Below are the code and all the weights of a small trained network. Each question names an input and a class and asks about switching units off, where a switched-off unit gives its printed mean instead of its output.

import numpy as np


def w(rows, s, z=0):
    codes = np.array(rows[::2]) - 128.0
    scale = np.full(codes.shape[1], s)
    scale[-1] = z or s
    return codes * scale


def f(y):
    return np.maximum(y, 0)


def log_softmax(a):
    a = a - a.max(-1, keepdims=True)
    return a - np.log(np.exp(a).sum(-1, keepdims=True))


def net(x, mask):
    res = np.array(x, float).reshape(1, 5) / 4 @ E
    y = f(res @ A[0][:, :-1].T + A[0][:, -1])
    res = res + np.where(mask, y, B[0][:, -1]) @ B[0][:, :-1]
    return log_softmax(res[-1] @ U[:, :-1].T + U[:, -1])


A, B = {}, {}
E = w([
[148,153,68,159,146,184,134,119,74,5],'x0',
[124,208,142,135,109,102,151,247,173,115],'x1',
[153,75,144,184,100,162,226,185,152,113],'x2',
[139,184,97,78,135,159,133,78,194,170],'x3',
[27,33,97,94,69,106,121,123,120,116],'x4',
],0.012)
A[0] = w([
[118,105,142,81,109,87,87,131,169,186,153],'neuron 0',
[166,110,113,153,166,111,101,143,111,115,45],'neuron 1',
[149,111,98,155,107,98,92,98,95,143,183],'neuron 2',
[73,180,107,100,85,102,133,189,142,151,86],'neuron 3',
[91,140,134,116,89,150,142,177,148,89,200],'neuron 4',
[159,162,147,135,125,124,130,181,151,147,234],'neuron 5',
[91,86,166,148,142,101,139,147,111,105,204],'neuron 6',
[145,130,144,150,117,175,137,129,80,92,214],'neuron 7',
[131,97,63,127,127,162,126,98,138,81,164],'neuron 8',
[116,133,108,68,151,129,104,13,115,185,168],'neuron 9',
[156,173,108,157,154,203,117,130,97,78,179],'neuron 10',
[126,123,136,163,104,76,162,211,129,73,70],'neuron 11',
[179,167,118,171,202,174,115,9,169,95,254],'neuron 12',
[134,33,102,116,120,126,94,48,130,104,86],'neuron 13',
[120,116,139,115,128,138,113,118,97,29,117],'neuron 14',
[94,83,140,83,92,94,145,85,146,153,111],'neuron 15',
[100,54,160,104,106,175,89,110,148,127,200],'neuron 16',
[174,102,127,146,119,82,96,121,133,144,176],'neuron 17',
[199,152,161,127,166,135,76,122,122,100,137],'neuron 18',
[97,20,122,96,120,134,110,30,92,137,224],'neuron 19',
[68,126,119,78,161,57,51,49,122,200,158],'neuron 20',
[129,118,76,157,103,130,102,126,65,55,45],'neuron 21',
[99,124,117,152,116,135,94,102,78,12,161],'neuron 22',
[154,192,137,176,225,118,112,94,91,109,138],'neuron 23',
[145,157,187,152,152,80,137,151,94,196,117],'neuron 24',
[133,92,90,111,92,176,170,92,155,91,135],'neuron 25',
[179,110,212,68,145,90,151,179,101,148,72],'neuron 26',
[96,111,155,164,88,135,109,223,142,111,21],'neuron 27',
[100,70,131,139,121,112,131,50,102,149,107],'neuron 28',
[179,164,81,83,144,148,147,116,152,177,98],'neuron 29',
[95,174,159,77,142,110,82,95,151,139,206],'neuron 30',
[101,136,191,145,144,129,120,123,142,206,100],'neuron 31',
[141,136,176,95,154,124,117,157,131,145,172],'neuron 32',
[91,35,107,94,103,120,130,88,116,172,241],'neuron 33',
],0.012,0.0028)
B[0] = w([
[115,113,139,117,148,166,150,160,157,134,204],'neuron 0',
[163,121,112,99,154,161,98,150,151,144,148],'neuron 1',
[91,114,89,105,137,121,129,142,115,116,164],'neuron 2',
[135,125,119,125,163,104,127,114,154,154,190],'neuron 3',
[139,127,127,136,124,122,165,146,133,166,180],'neuron 4',
[136,128,153,149,115,103,177,138,136,108,192],'neuron 5',
[118,127,110,163,117,96,151,144,132,128,172],'neuron 6',
[112,179,125,105,152,135,106,154,124,106,178],'neuron 7',
[119,130,138,167,116,72,130,105,136,84,180],'neuron 8',
[123,162,113,140,92,163,183,200,65,123,235],'neuron 9',
[101,132,98,81,161,105,118,114,111,110,203],'neuron 10',
[144,107,123,162,110,153,213,209,134,128,199],'neuron 11',
[127,118,98,105,155,74,102,109,140,133,235],'neuron 12',
[77,83,111,171,91,116,198,133,149,109,203],'neuron 13',
[118,139,119,83,198,149,173,113,179,66,183],'neuron 14',
[96,103,106,95,122,156,141,134,109,156,188],'neuron 15',
[95,99,110,144,117,150,138,103,133,129,182],'neuron 16',
[142,148,117,121,122,102,138,136,115,96,154],'neuron 17',
[148,154,102,93,159,131,95,96,107,150,186],'neuron 18',
[61,71,91,162,74,144,142,138,102,117,237],'neuron 19',
[145,192,102,136,109,159,138,198,2,154,253],'neuron 20',
[108,129,130,72,219,146,116,112,145,93,191],'neuron 21',
[121,118,149,61,206,121,121,108,155,83,209],'neuron 22',
[115,137,103,80,178,144,96,110,113,148,206],'neuron 23',
[162,153,197,173,109,75,164,118,164,72,184],'neuron 24',
[138,139,130,174,135,83,148,153,111,158,173],'neuron 25',
[121,131,146,134,127,109,165,103,140,125,172],'neuron 26',
[143,86,108,154,122,79,171,96,143,135,186],'neuron 27',
[91,112,104,146,63,131,122,91,121,115,191],'neuron 28',
[157,130,146,138,194,78,109,119,108,132,185],'neuron 29',
[162,206,127,149,153,158,118,130,111,156,205],'neuron 30',
[136,150,135,108,124,129,166,129,166,68,186],'neuron 31',
[126,142,152,146,129,79,143,122,149,92,165],'neuron 32',
[89,56,111,119,116,143,121,129,108,125,215],'neuron 33',
],0.011,0.019)
U = w([
[99,135,110,122,88,229,123,152,104,150,3],'0',
[112,76,51,174,108,102,133,101,105,158,168],'1',
[220,210,198,184,122,94,172,152,141,162,219],'2',
[151,156,145,68,193,98,38,5,188,127,59],'3',
[103,63,104,103,161,154,145,131,179,207,81],'4',
[90,87,152,124,148,120,179,115,179,43,182],'5',
[133,187,89,65,206,179,119,164,113,123,160],'6',
],0.011,0.0027)

Each question gives the input, the list of numbers given to net, and the class t.
The units are the neurons (one row each of A and B). Each row of codes is followed by its name. A weight is (code - 128) times the scale printed after its matrix; where a second scale follows, it is the last column's (A, B and U).
mask holds one flag per neuron, in row order. A switched-off neuron (its flag False) gives its mean, the last column of its row in B, instead of its output. The means were averaged over made-up inputs and are rounded, as every weight is.
A unit's drop is (log p(t) with every unit on - log p(t) with that unit switched off) / (log p(t) with every unit on - log p(t) with every unit switched off).
unit that matters most: the unit with the biggest drop
top k neurons: the k neurons with the biggest drops, biggest first
drop when u is switched off: that unit's drop, to one decimal
input [3,6,-1,-3,-1], class 5: top 3 neurons	[neuron 20; neuron 30; neuron 27]
input [7,-7,-8,-8,6], class 5: unit that matters most	neuron 22
input [-6,4,1,4,8], class 4: top 2 neurons	[neuron 3; neuron 0]
input [-1,6,6,0,6], class 1: top 2 neurons	[neuron 27; neuron 22]
input [7,0,7,5,-6], class 3: top 2 neurons	[neuron 20; neuron 9]
input [5,2,4,4,-7], class 3: top 3 neurons	[neuron 20; neuron 9; neuron 12]
input [3,1,-7,-5,-5], class 3: top 2 neurons	[neuron 9; neuron 20]
input [6,2,-5,-4,0], class 3: top 2 neurons	[neuron 20; neuron 9]
input [0,2,8,1,4], class 1: top 3 neurons	[neuron 22; neuron 24; neuron 14]
input [-8,3,6,1,8], class 4: top 2 neurons	[neuron 0; neuron 15]
input [0,7,0,8,-7], class 3: top 2 neurons	[neuron 20; neuron 9]
input [7,8,2,7,3], class 5: top 2 neurons	[neuron 20; neuron 30]
input [-4,-7,-2,-1,4], class 0: top 2 neurons	[neuron 20; neuron 9]
input [4,0,7,8,5], class 1: unit that matters most	neuron 25
input [1,2,2,6,0], class 2: drop when neuron 22 is switched off	0.2
input [2,2,-5,1,-5], class 3: drop when neuron 9 is switched off	0.1
input [-7,-3,-2,2,1], class 0: drop when neuron 11 is switched off	0.0
input [-1,-1,-8,-7,4], class 0: drop when neuron 20 is switched off	0.1
